Known rows:
zirok: [5 -10 -24 -9 -26 28 -30 -19 -28 26 7 -21 26 20 -19 23 -1 -7 59 -29 -34 -34 1 -8 -32 1 38 -15 26 12 -16 -21]
stuflik: [19 -51 34 16 -43 -31 -24 -5 -1 -16 4 -3 5 36 -10 21 -12 22 1 -32 -23 2 -54 34 -18 -13 -1 5 38 14 19 -23]
radres: [20 -39 30 2 -37 -21 -25 -19 -4 2 2 -3 -6 29 -1 26 -15 30 18 -29 1 -9 -42 24 -29 -16 1 -2 44 13 11 -25]
nistikos: [5 9 -14 -4 9 7 21 -26 -7 3 -2 10 -14 -19 11 -8 1 -6 -14 10 20 -5 5 2 11 -1 4 -7 9 -2 11 8]
bokler: [0 7 -16 10 1 3 20 -11 -2 -9 3 11 -1 -17 4 -11 4 -13 -25 12 -4 5 2 7 20 16 4 0 -1 1 14 16]
groflak: [-27 0 -13 -1 2 -14 3 3 -9 9 -5 -10 11 -13 -5 -24 11 -18 -1 7 -44 -12 16 -9 12 -6 27 11 -32 7 -10 -32]
kebren: [8 -17 12 -6 14 -11 -2 -2 -5 -6 -17 -8 -21 -2 1 -13 -6 10 -9 -1 15 -8 -9 5 -4 -25 -5 11 -1 -3 15 -7]
fulis: [7 -13 11 -7 13 -11 -2 -2 -4 -5 -16 -7 -20 -4 2 -11 -6 10 -8 -1 16 -7 -8 4 -4 -24 -4 9 -1 -4 14 -6]
sobi: [25 15 -8 5 -25 -5 -27 -33 -30 8 59 -7 -65 46 9 62 -12 6 45 -16 1 39 -9 -27 -22 38 -22 33 8 28 -44 -28]
drediskos: [-11 5 -1 -2 22 1 18 15 7 -4 -16 16 -11 0 10 -9 -19 10 10 13 13 -10 10 -14 -13 -14 -10 -12 -6 5 -14 13]
stetrok: [-17 -4 -3 8 13 -4 25 36 15 -14 -14 18 2 8 8 -8 -6 -3 -7 21 -15 5 9 -11 0 -2 -9 -8 -10 14 -22 9]
gugamir: [-16 -8 8 11 -21 2 16 13 18 5 3 43 11 33 16 33 -45 31 51 -2 -6 -15 -8 -14 -47 4 -11 -44 32 28 -45 13]
turul: [10 16 -10 -4 21 -1 -3 -9 -20 -3 15 -10 -54 7 8 8 -3 -3 6 5 17 18 9 -23 -1 6 -18 31 -19 8 -17 -7]
taklar: [10 -20 12 -9 15 -13 -2 1 -6 -9 -24 -12 -25 0 3 -14 -3 8 -15 0 18 -4 -10 9 -4 -30 -5 8 5 -1 17 -10]
brabrur: [-13 12 34 -12 -7 12 7 14 23 11 0 -10 15 -6 -8 -3 18 -2 -7 8 -4 10 2 -13 42 2 -11 20 -19 -16 -3 15]
truvil: [-11 18 23 -27 12 7 -12 -1 6 19 -11 -7 2 -12 3 -7 4 3 -2 -2 25 11 11 -11 12 -1 -16 -5 -12 -21 2 2]
nomoko: [0 26 19 -10 5 3 -3 21 6 11 9 -7 29 -4 -8 -14 10 -9 -17 -1 -3 25 -5 -8 13 -2 -27 0 -21 -22 6 9]
rivu: [-1 2 -18 -13 20 17 -5 -2 -18 9 -15 -19 -2 -9 -8 -15 2 -10 14 -1 -4 -22 16 -12 -7 -13 16 2 -10 -3 0 -4]
stisik: [25 23 -21 27 -63 9 31 -50 -6 12 56 32 28 -6 5 34 -2 -11 -17 -6 -18 0 -25 25 9 23 12 -35 51 15 17 11]
skalus: [-16 -8 7 10 -21 1 16 13 17 6 4 44 11 32 14 34 -44 29 50 -2 -6 -16 -10 -14 -47 5 -10 -45 32 27 -45 11]

Facts:
[baklum geki plifes] κ drogam
[bogo daflovan drogam gretra kluseda radrus stokik turedrem vegil zaflo] κ stisik
[bokler nistikos trusteklem] κ daflovan
[brabrur kaplubar muli nomoko truvil] κ tistegur
[brestar brostim klugru skedi] κ gugamir
[brirel stigrun vukor] κ radres
[brunu folon gabre groflak] κ kelim
[buflakler gestidi kluplo mevizu] κ sifesam
[drastol floro lukek mabrik veso] κ subrukol
[drediskos noplil potruk] κ siston
[dridrun fliklokis gises] κ vutum
[drorome kledil litus radres skuval stegur stuflik trobe] κ bolir
[faro gaklil gistefo kebren] κ kledil
[fipu fulis] κ litus
[fladri sobi trudrak] κ papur
[flupo grubre gugamir plakar siston stetrok] κ skalus
[fufe maflok] κ radrus
[gerem skebrutan stadromik subrukol tistegur vutum] κ togimo
[greka grogronum keklel] κ kluseda
[griplak plubi] κ flupo
[guska nuge rebaven skurik taklar vigrezu] κ stuflik
[karon triklam turul veflus] κ sobi
[kaze kelim sibrok sifesam tririn zirok] κ babretik
[kluska moplatu trupam] κ tridrem
[lomuk petar rivu roge] κ zirok
[mefluk tridrem voples] κ kuflusir
baklum Ψ kluplo veflus
bogo Ψ drastol
bokler Ψ bolir triklam veflus
brabrur Ψ buflakler fladri stokik
brestar Ψ baklum vukor daflovan veso
brunu Ψ kluplo
buflakler Ψ plubi
daflovan Ψ kaplubar gestidi
dridrun Ψ brabrur fladri
fladri Ψ stisik
floro Ψ potruk
gaklil Ψ roge stokik papur
gerem Ψ kaplubar
gestidi Ψ grogronum
gises Ψ fladri
gistefo Ψ vukor
greka Ψ lomuk taklar
gretra Ψ kaplubar
groflak Ψ plubi
grogronum Ψ noplil
grubre Ψ muli
guska Ψ stegur siston vegil
kaplubar Ψ kluplo kluseda
karon Ψ lomuk fladri
kelim Ψ fladri turedrem
kluplo Ψ trupam flupo
kluseda Ψ groflak roge lomuk
kuflusir Ψ kluplo fladri grogronum
lomuk Ψ fipu mefluk moplatu
mabrik Ψ sifesam greka
maflok Ψ lukek veflus
muli Ψ noplil turedrem
nomoko Ψ grogronum veso turedrem
noplil Ψ trupam
petar Ψ bolir
plifes Ψ griplak
plubi Ψ gabre
rebaven Ψ lomuk kuflusir
roge Ψ groflak
sibrok Ψ kaplubar grubre gretra
siston Ψ fipu flupo
skebrutan Ψ drorome tririn
skedi Ψ trobe
stegur Ψ skurik brestar mefluk
stetrok Ψ buflakler lomuk
stigrun Ψ gabre
stisik Ψ noplil veso
stuflik Ψ klugru
tridrem Ψ baklum gestidi buflakler
tririn Ψ nomoko fladri
trusteklem Ψ siston stokik
turedrem Ψ moplatu
veso Ψ trobe roge trupam flupo
vigrezu Ψ kebren
vukor Ψ karon bogo
zaflo Ψ greka

Rows:
No name comes twice in this set of rows, the named rows included.
[14 5 -7 5 6 9 10 21 -4 -15 14 -16 -42 21 -1 16 23 -13 -14 18 -8 30 10 -21 25 12 -17 42 -12 16 -23 1] | karon
[-32 -2 3 10 5 -24 24 12 14 2 -4 26 5 -9 12 -26 -15 11 0 20 -31 -3 -2 -17 6 4 0 9 -31 11 -17 -7] | plubi
[-25 -8 5 25 -38 -5 7 33 18 -11 8 36 20 37 9 40 -34 20 25 -4 -29 -3 2 -8 -37 20 -12 -44 30 34 -35 13] | siston
[20 13 -26 6 8 3 33 -9 -2 -2 11 13 11 -12 6 -15 16 -26 -33 17 -1 19 -11 11 15 0 -1 -12 8 0 7 5] | turedrem
[-19 -1 9 14 -32 -1 2 10 12 0 8 33 6 29 11 41 -42 29 40 -9 -4 -20 5 -9 -46 6 -7 -45 32 28 -33 9] | flupo
[2 -7 -29 -9 14 14 -3 32 -9 -7 -23 -24 10 11 -7 -9 34 -32 -16 10 -24 7 22 -3 4 -7 16 -6 5 14 -13 -18] | lomuk
[0 -2 -16 12 -59 -10 18 -45 5 3 31 30 17 6 13 36 12 -23 -12 -5 -15 13 -4 32 16 31 27 -40 52 25 -12 -20] | kluseda
[-10 2 -16 6 6 10 -6 17 -14 -14 -6 -21 6 -7 -21 -9 3 -24 2 -6 -26 -16 24 1 7 -2 17 7 -20 -2 4 6] | brunu
[-9 3 -8 10 21 -7 27 32 10 -13 -3 22 12 5 3 -17 -16 -6 0 15 -13 10 -7 -6 -11 -4 -17 -10 -17 3 -18 13] | grubre
[-5 -1 -20 0 12 12 -3 14 -14 -3 -9 -16 11 -4 -15 -17 9 -20 1 1 -29 -9 10 -7 4 -2 14 10 -17 0 1 0] | petar
[-18 8 21 -16 10 -1 -7 9 13 -5 -5 -3 19 -4 -11 -10 5 -21 -1 -7 8 26 4 8 26 16 -13 -1 -23 -26 -5 9] | gerem

Now the same elements, written a new way:
Known rows:
plifes: [18 7 2 -22 -8 -21 -21 22 23 -6 26 -18 -5 22 7 31 5 6 16 -37 1 25 11 6 25 8 -6 19 -2 -30 -5 -3 13 5 -1 -2 -3 29]
vigrezu: [-7 -5 8 -39 -26 -23 3 16 11 2 9 -14 -13 -3 18 32 7 -11 20 -14 -6 16 19 0 25 7 4 2 3 -24 8 1 -12 -15 1 -2 10 27]
drediskos: [13 2 1 -37 8 -9 3 11 11 8 19 -18 -14 2 -2 33 4 19 25 -21 29 27 -4 -27 25 8 -9 17 18 -21 15 8 -14 3 -16 17 8 24]
bogo: [9 6 -6 -29 -9 -21 -22 33 20 -1 29 -19 -10 23 5 31 -2 4 5 -37 4 26 12 12 21 11 -3 24 -6 -36 -2 -11 11 4 -1 6 -1 19]
kluska: [15 -7 0 -35 3 -9 -2 22 7 -5 22 -16 -18 3 6 36 7 9 31 -24 17 18 11 -16 20 9 -9 15 6 -25 11 9 -3 5 -16 3 15 19]
skuval: [-4 -12 -1 -40 -14 -8 8 20 10 -3 13 -13 -21 -8 13 36 13 2 30 -14 4 9 17 -12 25 10 -6 13 6 -14 16 12 -6 -5 -13 -7 22 29]
gerem: [27 -6 -12 -30 8 -34 6 18 10 -10 -6 -9 3 12 18 30 11 -2 42 -30 -9 40 1 -9 21 18 2 -8 11 -53 -5 -20 -2 15 6 3 3 23]
fliklokis: [14 -14 -3 -36 15 -12 1 37 -1 -7 7 -12 -15 5 6 34 10 11 43 -23 8 32 1 -15 16 14 -10 1 10 -39 12 9 0 10 -21 -10 18 13]
nomoko: [20 -2 19 -37 6 -40 -7 40 8 -11 -3 -5 -1 5 5 37 0 16 39 -25 -6 39 -4 4 1 18 -24 -21 -2 -42 7 -2 1 -1 11 -6 -11 15]
keklel: [16 -1 -7 -22 3 -9 -17 27 26 -8 30 -16 -13 18 3 35 11 14 25 -37 11 15 13 -4 25 7 -16 29 2 -18 2 7 19 15 -12 -8 7 30]
sobi: [20 14 -14 -34 14 1 -13 14 16 -13 13 -3 -11 -10 -7 30 1 9 21 -8 9 23 9 -30 20 24 -9 5 8 -22 4 24 16 8 12 -3 17 22]
roge: [25 10 26 -21 -4 -26 -10 4 -4 -27 49 -9 5 -4 20 26 -5 -9 17 -26 -7 34 29 -3 10 15 7 3 -3 -31 -18 15 -21 21 -6 7 6 25]
trupam: [12 0 -7 -46 -7 -27 0 22 -6 -10 24 -12 -22 4 12 33 -3 21 25 -21 7 23 -1 -10 8 14 -23 23 -3 -12 7 19 2 15 -11 14 16 21]
brunu: [29 2 -5 -41 -20 -35 -4 1 -16 -22 33 -18 -5 0 22 34 -15 -5 26 -25 4 25 22 -2 12 15 1 15 0 -34 -12 -6 -4 14 2 21 15 9]
truvil: [16 -10 -2 -34 19 -18 5 35 1 -13 6 -7 -6 3 7 34 14 18 44 -25 1 31 1 -13 16 21 -16 -4 13 -34 4 11 4 22 -14 -14 14 18]
stuflik: [-3 10 -3 -45 -23 -12 -9 9 13 -3 -2 -7 -17 -11 7 27 0 -19 12 7 -13 17 21 -16 25 20 13 -7 -1 -26 9 17 4 -27 22 -7 19 26]
turedrem: [8 7 12 -22 -1 -23 -24 33 36 1 24 -13 6 15 2 46 0 8 10 -39 12 21 11 14 18 7 -15 9 -20 -36 3 -4 11 -3 9 -5 -8 30]
groflak: [30 3 34 -17 1 -21 -21 16 -3 -24 49 -13 -11 -5 16 19 2 -21 13 -25 -10 39 43 -7 5 9 20 7 7 -33 -9 9 -34 13 -13 11 1 14]
trudrak: [8 -5 -10 -41 2 -12 -1 27 7 -9 23 -12 -16 -2 6 34 4 15 27 -26 13 19 10 -9 17 18 -12 19 7 -22 6 2 -3 13 -11 7 16 16]
gretra: [31 -6 -26 -18 -8 -27 -16 11 31 4 7 -19 -14 34 17 40 15 -17 22 -38 3 24 19 -7 28 2 14 25 0 -55 3 -32 9 1 5 20 3 27]

Rows:
No name comes twice in this set of rows, the named rows included.
[1 -7 17 -36 -19 -22 -3 19 12 -1 10 -13 -19 -2 15 23 11 -11 20 -12 -11 22 26 -3 20 9 10 4 9 -23 7 1 -17 -11 -1 -2 3 28] | stigrun
[18 11 -13 -34 9 1 -16 16 9 -10 14 -7 -19 -6 -8 32 -1 -1 22 -5 13 24 12 -32 20 18 0 9 6 -27 13 26 14 -3 3 -1 24 17] | papur
[28 22 5 -28 -14 -26 -51 25 16 -10 15 -16 -27 24 -9 36 -15 2 5 -12 0 29 7 -1 6 6 -12 17 -21 -27 14 22 39 -27 21 3 -6 18] | stisik
[24 4 16 -27 -15 -42 -31 33 27 -3 16 -15 -23 26 2 45 -2 3 18 -32 7 23 11 9 -1 -3 -24 16 -27 -28 24 1 12 -17 9 14 -16 28] | grogronum
[22 15 26 -45 -11 -45 -7 9 5 4 13 -14 -17 14 4 35 -11 19 18 -16 13 36 -18 -13 -1 2 -25 7 -11 -17 22 17 -17 -16 4 35 -12 31] | noplil
[26 22 -5 -30 2 -15 -22 9 17 -12 8 -5 -8 -3 -1 22 -4 -4 15 -9 -7 36 14 -19 20 22 9 -2 9 -34 -7 11 11 -1 25 2 3 22] | tridrem
[20 28 -11 -40 18 3 -6 0 23 3 10 -6 -12 -10 -16 25 -2 21 15 -6 25 31 -10 -43 27 22 -8 9 23 -16 3 21 1 4 10 17 9 25] | gugamir
[31 18 -6 -41 -18 -23 -26 3 -5 -7 3 -22 -15 7 -5 28 -16 -3 22 0 9 32 3 -13 22 15 7 -2 12 -38 -1 6 27 -27 24 4 9 4] | kuflusir
[-2 14 3 -23 -4 -12 -18 25 24 3 39 -20 25 26 12 35 -8 3 0 -41 13 24 7 15 35 12 0 14 -18 -49 -15 2 8 5 -6 -16 9 33] | greka
[15 -6 8 -43 0 -25 -10 40 -18 -7 6 -23 -9 4 0 18 1 13 34 -27 -3 43 5 17 21 25 9 -12 37 -44 -12 -19 7 -3 -2 -11 -7 -14] | brabrur
[36 11 -32 -15 -4 -18 -37 14 36 -3 3 -11 -21 30 1 34 4 -23 9 -22 -3 29 20 -18 23 11 18 20 -8 -55 7 -13 30 -11 25 18 6 27] | daflovan

The same elements again, as new rows of numbers:
Known rows:
nuge: [18 -7 7 6 6 2 -6 -4 4 -3 5 1 0 -14 -3 7 5 -16 -1 6 1 10 -8 -9 -1 -2 7 11]
stadromik: [6 -5 -4 -1 -4 8 3 3 -6 -11 1 -23 4 -1 0 2 1 1 -4 7 -4 -6 -5 6 5 -3 4 -9]
stetrok: [-7 4 -1 -11 -13 9 2 -6 0 7 7 3 6 0 -15 10 2 -5 2 -10 4 7 1 6 -4 16 -3 -10]
radres: [1 3 12 -2 27 -13 -6 4 -2 5 -3 2 -15 -19 15 -5 8 -6 16 3 -10 12 0 -16 -8 3 11 10]
bolir: [-10 -11 -18 4 32 -25 -3 4 -5 -2 -8 12 -25 -26 10 0 3 -1 3 7 -6 -1 -1 -14 -13 17 9 26]
stegur: [13 -5 1 3 6 -2 -11 -5 1 1 6 5 3 -12 -8 3 2 -12 -8 3 -7 6 -2 -8 2 -2 -2 13]
kebren: [-35 -36 18 15 9 27 9 -7 -2 15 28 16 0 -32 -4 -10 -7 1 -21 23 18 14 -19 -22 -9 -45 3 14]
vigrezu: [-27 -27 23 10 5 30 15 -3 2 20 28 3 7 -37 -6 -7 -3 1 -1 25 31 24 -26 -21 -12 -40 10 17]
fladri: [8 1 1 2 -4 8 0 -2 1 -1 -2 -2 4 3 -1 7 0 -2 -1 3 1 4 -2 3 4 0 2 -5]
gises: [9 2 -4 -7 -7 9 2 5 -6 -5 2 -29 11 -4 -4 -1 0 3 4 7 -1 -3 -5 5 6 -2 2 -7]
kuflusir: [-16 8 8 -15 14 -12 -1 4 -4 4 -2 3 -12 -1 10 -8 0 10 14 -8 -7 -2 8 -6 -6 8 3 -4]
stisik: [-4 31 6 -2 11 -15 13 10 -5 7 -12 3 -21 11 16 -4 -1 13 8 -4 0 5 7 -3 -11 -13 2 3]
daflovan: [-10 31 0 -1 11 -20 8 12 -6 10 -10 6 -18 9 10 -8 -4 13 -1 -7 -5 0 11 -4 -10 -13 -6 10]
tridrem: [-16 16 -3 -9 12 -12 -4 9 -7 15 -8 -2 -5 -8 6 -12 2 12 12 -3 -9 5 7 -5 -3 8 -2 4]
kluseda: [-10 31 0 -2 11 -19 8 12 -7 10 -10 5 -19 9 10 -10 -3 13 -1 -7 -5 1 11 -4 -10 -15 -7 8]
mabrik: [14 1 -17 -10 0 8 6 -12 -9 -8 3 -29 12 -7 -2 -18 11 -6 5 4 15 -6 5 7 1 -8 -3 -18]
subrukol: [-13 3 -1 -11 15 -5 4 13 -17 -6 -5 -32 -9 -8 19 -14 4 13 11 7 -16 -7 2 -2 0 0 7 -14]
drastol: [2 -13 0 -8 -1 5 -2 -1 -8 -20 9 -19 0 4 0 0 -5 2 -11 1 -12 -19 0 3 4 -5 1 -13]
potruk: [-15 1 -15 51 14 21 -8 38 10 -2 31 11 -4 14 1 4 13 -31 3 -17 4 9 -15 18 -7 15 -6 -41]
maflok: [8 13 -17 7 -8 -5 17 6 3 -3 -6 -2 -5 5 -6 12 -5 6 0 4 20 -1 -7 7 -8 -2 3 16]

Rows:
No name comes twice in this set of rows, the named rows included.
[19 -11 -8 3 14 -3 -10 -20 -1 -5 6 10 0 -14 -4 -8 11 -25 -12 1 4 3 7 -10 -4 -9 -7 4] | taklar
[-4 -1 22 -27 18 -15 -4 -11 -5 10 1 3 -11 -29 2 -4 0 5 14 3 -3 11 1 -26 -11 0 11 25] | stuflik
[-10 -6 -12 -3 25 -13 -10 -18 2 8 -20 21 0 6 24 -39 8 8 12 0 10 -4 25 -2 8 0 -9 -14] | sifesam
[-3 -11 -20 8 0 -1 1 -3 -1 -6 -4 8 -3 0 -4 7 -2 1 -15 5 -1 -7 0 5 -1 7 -1 6] | veflus
[-17 -12 5 -18 -13 14 10 -25 -6 1 -2 14 -4 -1 -10 20 -4 2 -15 2 -5 4 6 -1 -5 7 4 -9] | klugru
[3 -17 -22 4 2 4 10 3 -9 -22 -4 -21 -5 -3 3 8 -2 4 -8 14 0 -17 -7 8 0 5 9 -3] | lukek

